Here is a tiny trained network, its code and every weight. The questions are about switching its units off for an input and a class, where a switched-off unit gives its printed mean instead of its output.

import numpy as np


def w(rows, s, z=0):
    codes = np.array(rows[::2]) - 128.0
    scale = np.full(codes.shape[1], s)
    scale[-1] = z or s
    return codes * scale


def f(y):
    return np.maximum(y, 0)


def log_softmax(a):
    a = a - a.max(-1, keepdims=True)
    return a - np.log(np.exp(a).sum(-1, keepdims=True))


def net(x, mask):
    res = np.array(x, float).reshape(1, 7) / 4 @ E
    y = f(res @ A[0][:, :-1].T + A[0][:, -1])
    res = res + np.where(mask, y, B[0][:, -1]) @ B[0][:, :-1]
    return log_softmax(res[-1] @ U[:, :-1].T + U[:, -1])


A, B = {}, {}
E = w([
[123,103,220,85,127,145,99,110],'x0',
[132,187,182,153,137,233,120,122],'x1',
[131,143,81,189,117,65,154,188],'x2',
[90,92,215,189,195,96,124,176],'x3',
[180,152,120,81,111,81,163,66],'x4',
[191,199,172,152,254,112,30,93],'x5',
[168,170,149,3,60,83,70,155],'x6',
],0.0081)
A[0] = w([
[135,174,82,188,132,196,167,112,181],'n0',
[154,151,194,45,163,88,110,60,159],'n1',
[140,142,155,110,122,128,148,130,40],'n2',
[140,188,91,143,109,180,151,120,89],'n3',
[129,122,178,163,221,152,95,130,214],'n4',
[137,133,106,130,119,6,143,191,185],'n5',
[107,133,197,136,167,163,119,171,136],'n6',
[121,136,103,137,115,78,156,165,210],'n7',
[122,80,153,63,62,149,101,156,193],'n8',
[119,116,113,167,197,119,100,93,153],'n9',
[129,131,130,87,101,155,89,112,249],'n10',
[101,133,132,92,108,126,122,156,124],'n11',
[88,63,156,188,116,113,216,143,159],'n12',
[166,132,173,97,121,120,110,85,127],'n13',
[107,142,244,143,171,158,112,150,104],'n14',
[132,135,128,126,119,82,140,159,86],'n15',
[136,164,103,114,132,71,136,142,177],'n16',
[132,130,92,177,108,155,158,113,220],'n17',
[125,135,164,150,178,136,120,135,152],'n18',
[134,143,140,64,113,69,135,104,230],'n19',
[136,150,49,140,159,146,146,98,146],'n20',
[106,110,119,154,147,125,169,127,131],'n21',
[98,94,140,190,131,130,179,128,123],'n22',
[120,126,176,88,140,116,142,109,184],'n23',
[121,133,113,135,185,179,104,108,139],'n24',
],0.014,0.002)
B[0] = w([
[152,140,71,158,84,225,120,111,207],'n0',
[170,124,197,68,163,144,142,61,246],'n1',
[120,135,134,98,139,128,121,118,146],'n2',
[136,123,97,133,62,185,119,85,182],'n3',
[98,184,180,252,154,84,126,138,235],'n4',
[110,49,123,146,67,62,124,84,240],'n5',
[118,119,184,195,82,160,134,150,199],'n6',
[93,79,111,128,111,98,110,130,201],'n7',
[75,214,105,84,133,103,130,199,228],'n8',
[132,175,72,150,189,74,135,145,194],'n9',
[122,177,142,99,126,146,141,167,195],'n10',
[96,146,116,113,128,115,147,152,171],'n11',
[146,49,120,94,212,135,130,184,246],'n12',
[156,129,157,74,154,136,123,107,196],'n13',
[105,117,231,204,82,133,111,153,226],'n14',
[117,92,139,133,104,103,140,116,167],'n15',
[112,97,127,141,95,103,133,82,184],'n16',
[134,108,99,126,125,193,135,139,195],'n17',
[125,150,137,187,147,106,114,142,186],'n18',
[123,126,170,62,115,115,111,93,215],'n19',
[170,138,48,129,136,135,132,94,184],'n20',
[146,102,111,125,161,141,136,153,180],'n21',
[154,77,128,123,186,157,130,153,209],'n22',
[148,134,158,107,131,144,115,130,177],'n23',
[151,164,119,162,126,96,135,86,182],'n24',
],0.025,0.013)
U = w([
[61,205,115,37,99,145,143,209,183],'0',
[94,37,98,80,39,45,97,74,163],'1',
[169,3,106,109,236,184,159,209,58],'2',
[134,166,245,231,141,166,59,163,166],'3',
[201,141,41,124,76,241,132,84,135],'4',
[188,192,76,200,206,93,102,78,6],'5',
[200,165,243,4,152,154,110,49,121],'6',
],0.0055,0.0012)

Each question gives the input, the list of numbers given to net, and the class t.
The units are the neurons (one row each of A and B). Each row of codes is followed by its name. A weight is (code - 128) times the scale printed after its matrix; where a second scale follows, it is the last column's (A, B and U).
mask holds one flag per neuron, in row order. A switched-off neuron (its flag False) gives its mean, the last column of its row in B, instead of its output. The means were averaged over made-up inputs and are rounded, as every weight is.
A unit's drop is (log p(t) with every unit on - log p(t) with that unit switched off) / (log p(t) with every unit on - log p(t) with every unit switched off).
The circuit of an input: a set's keep is (log p(t) with only the set's units on - log p(t) with every unit switched off) / (log p(t) with every unit on - log p(t) with every unit switched off). Starting from the 12 units with the biggest drops (on a tie, the unit counted first), units are removed one at a time, each time the one whose removal leaves the highest keep (on an exact tie, the one counted first), for as long as the keep stays at least 0.8.
units of the circuit, in order: the units of the circuit, biggest drop first
k most important neurons: the k neurons with the biggest drops, biggest first
drop when u is switched off: that unit's drop, to one decimal
input [4,-5,1,2,0,-7,2], class 1: units of the circuit, in order => n5
input [-7,8,6,4,-3,-1,2], class 4: units of the circuit, in order => n0, n3
input [-4,-2,-7,-8,-5,0,2], class 0: units of the circuit, in order => n8, n10
input [-4,4,-8,8,5,-4,-8], class 2: 3 most important neurons => n12, n22, n21
input [-5,-4,6,-4,8,-2,-6], class 1: 4 most important neurons => n5, n7, n16, n15
input [2,8,3,-5,3,4,1], class 6: 3 most important neurons => n1, n13, n17
input [-5,4,5,-4,0,-6,-4], class 4: 3 most important neurons => n0, n3, n20
input [5,-2,-1,2,-5,-1,6], class 0: 2 most important neurons => n8, n11
input [0,0,2,-5,-1,-1,3], class 0: 2 most important neurons => n5, n1
input [8,8,-3,-3,-4,-6,1], class 0: 2 most important neurons => n8, n4
input [-2,8,0,-7,6,6,-7], class 4: 2 most important neurons => n0, n3
input [5,3,-2,2,-8,-6,6], class 0: drop when n8 is switched off => 0.7
input [1,-6,7,-2,5,8,3], class 1: drop when n5 is switched off => 1.0
input [-3,-4,7,6,-7,-2,0], class 2: units of the circuit, in order => n12
input [4,8,6,0,3,-8,1], class 2: drop when n12 is switched off => 0.7
